Here is a tiny trained network, its code and every weight. The questions are about switching its units off for an input and a class, where a switched-off unit gives its printed mean instead of its output.

import numpy as np


def w(rows, s, z=0):
    codes = np.array(rows[::2]) - 128.0
    scale = np.full(codes.shape[1], s)
    scale[-1] = z or s
    return codes * scale


def f(y):
    return np.maximum(y, 0)


def log_softmax(a):
    a = a - a.max(-1, keepdims=True)
    return a - np.log(np.exp(a).sum(-1, keepdims=True))


def net(x, mask):
    res = np.array(x, float).reshape(1, 8) / 4 @ E
    y = f(res @ A[0][:, :-1].T + A[0][:, -1])
    res = res + np.where(mask, y, B[0][:, -1]) @ B[0][:, :-1]
    return log_softmax(res[-1] @ U[:, :-1].T + U[:, -1])


A, B = {}, {}
E = w([
[193,211,153,73,168,69,93,124],'x0',
[112,126,136,121,129,119,118,133],'x1',
[146,186,44,72,17,91,166,168],'x2',
[133,135,145,149,123,121,136,124],'x3',
[113,91,64,2,80,170,110,21],'x4',
[126,165,120,155,116,143,115,115],'x5',
[100,138,104,121,154,95,133,117],'x6',
[108,178,87,135,141,154,104,119],'x7',
],0.011)
A[0] = w([
[64,54,123,182,125,199,167,83,244],'N0',
[144,149,166,139,154,151,48,77,176],'N1',
[79,96,85,229,179,173,204,254,233],'N2',
[215,132,102,83,165,105,99,78,89],'N3',
[125,168,121,105,217,86,62,174,196],'N4',
[139,161,41,105,53,87,159,235,254],'N5',
],0.008,0.0031)
B[0] = w([
[61,97,56,48,144,211,59,96,220],'N0',
[182,62,96,225,214,80,128,133,178],'N1',
[180,113,87,228,113,48,16,123,241],'N2',
[206,46,81,145,157,2,125,101,181],'N3',
[209,152,194,170,158,110,38,170,197],'N4',
[131,195,158,104,48,53,253,71,247],'N5',
],0.0082,0.012)
U = w([
[155,45,60,153,170,88,70,117,154],'0',
[140,139,59,133,43,38,108,118,233],'1',
[163,125,170,155,174,86,92,164,21],'2',
[178,220,162,128,121,80,176,189,5],'3',
[2,101,132,103,195,203,118,13,76],'4',
[21,126,74,65,78,160,211,92,222],'5',
],0.008,0.0028)

Each question gives the input, the list of numbers given to net, and the class t.
The units are the neurons (one row each of A and B). Each row of codes is followed by its name. A weight is (code - 128) times the scale printed after its matrix; where a second scale follows, it is the last column's (A, B and U).
mask holds one flag per neuron, in row order. A switched-off neuron (its flag False) gives its mean, the last column of its row in B, instead of its output. The means were averaged over made-up inputs and are rounded, as every weight is.
A unit's drop is (log p(t) with every unit on - log p(t) with that unit switched off) / (log p(t) with every unit on - log p(t) with every unit switched off).
The circuit of an input: a set's keep is (log p(t) with only the set's units on - log p(t) with every unit switched off) / (log p(t) with every unit on - log p(t) with every unit switched off). Starting from all 6 units, units are removed one at a time, each time the one whose removal leaves the highest keep (on an exact tie, the one counted first), for as long as the keep stays at least 0.8.
circuit, biggest first: the units of the circuit, biggest drop first
most important unit: the unit with the biggest drop
k most important neurons: the k neurons with the biggest drops, biggest first
drop of u: that unit's drop, to one decimal
input [0,-3,7,4,4,-3,8,7], class 5: circuit, biggest first : (N2)
input [-6,6,-1,8,-8,3,6,4], class 0: 3 most important neurons : (N2 N5 N0)
input [7,6,0,-5,8,5,-7,3], class 0: 3 most important neurons : (N5 N1 N3)
input [5,5,-3,-1,-1,-1,7,8], class 2: 2 most important neurons : (N4 N0)
input [6,2,7,8,-2,0,-7,2], class 3: 3 most important neurons : (N2 N0 N5)
input [-1,8,-2,1,1,3,4,1], class 4: 2 most important neurons : (N2 N3)
input [-1,-6,-5,3,4,-8,0,-3], class 4: 2 most important neurons : (N2 N0)
input [-4,0,0,1,-8,7,6,-8], class 0: 2 most important neurons : (N2 N5)
input [-1,-7,-8,-2,-6,4,-8,3], class 0: circuit, biggest first : (N2 N0)
input [6,-5,-2,2,7,3,6,4], class 0: 3 most important neurons : (N5 N3 N1)
input [5,-8,5,2,-2,-6,3,1], class 3: 2 most important neurons : (N2 N0)
input [-2,2,-2,-5,6,-2,2,-3], class 4: 2 most important neurons : (N5 N2)
input [-2,-1,5,-6,7,1,-3,-6], class 5: 2 most important neurons : (N2 N4)
input [7,-1,-2,7,3,2,-4,5], class 0: circuit, biggest first : (N5)
input [4,-1,4,-8,-2,-8,-3,4], class 3: 2 most important neurons : (N2 N0)
input [-7,4,-7,6,4,-4,-2,-5], class 4: drop of N5 : 0.0
input [-2,-4,0,-8,2,1,7,5], class 4: drop of N2 : 0.2
input [0,4,7,0,6,-5,5,4], class 5: drop of N5 : 0.1
input [4,-4,2,-8,-5,0,3,4], class 3: drop of N0 : 0.2
input [-1,0,8,-4,5,-6,1,7], class 5: most important unit : N2
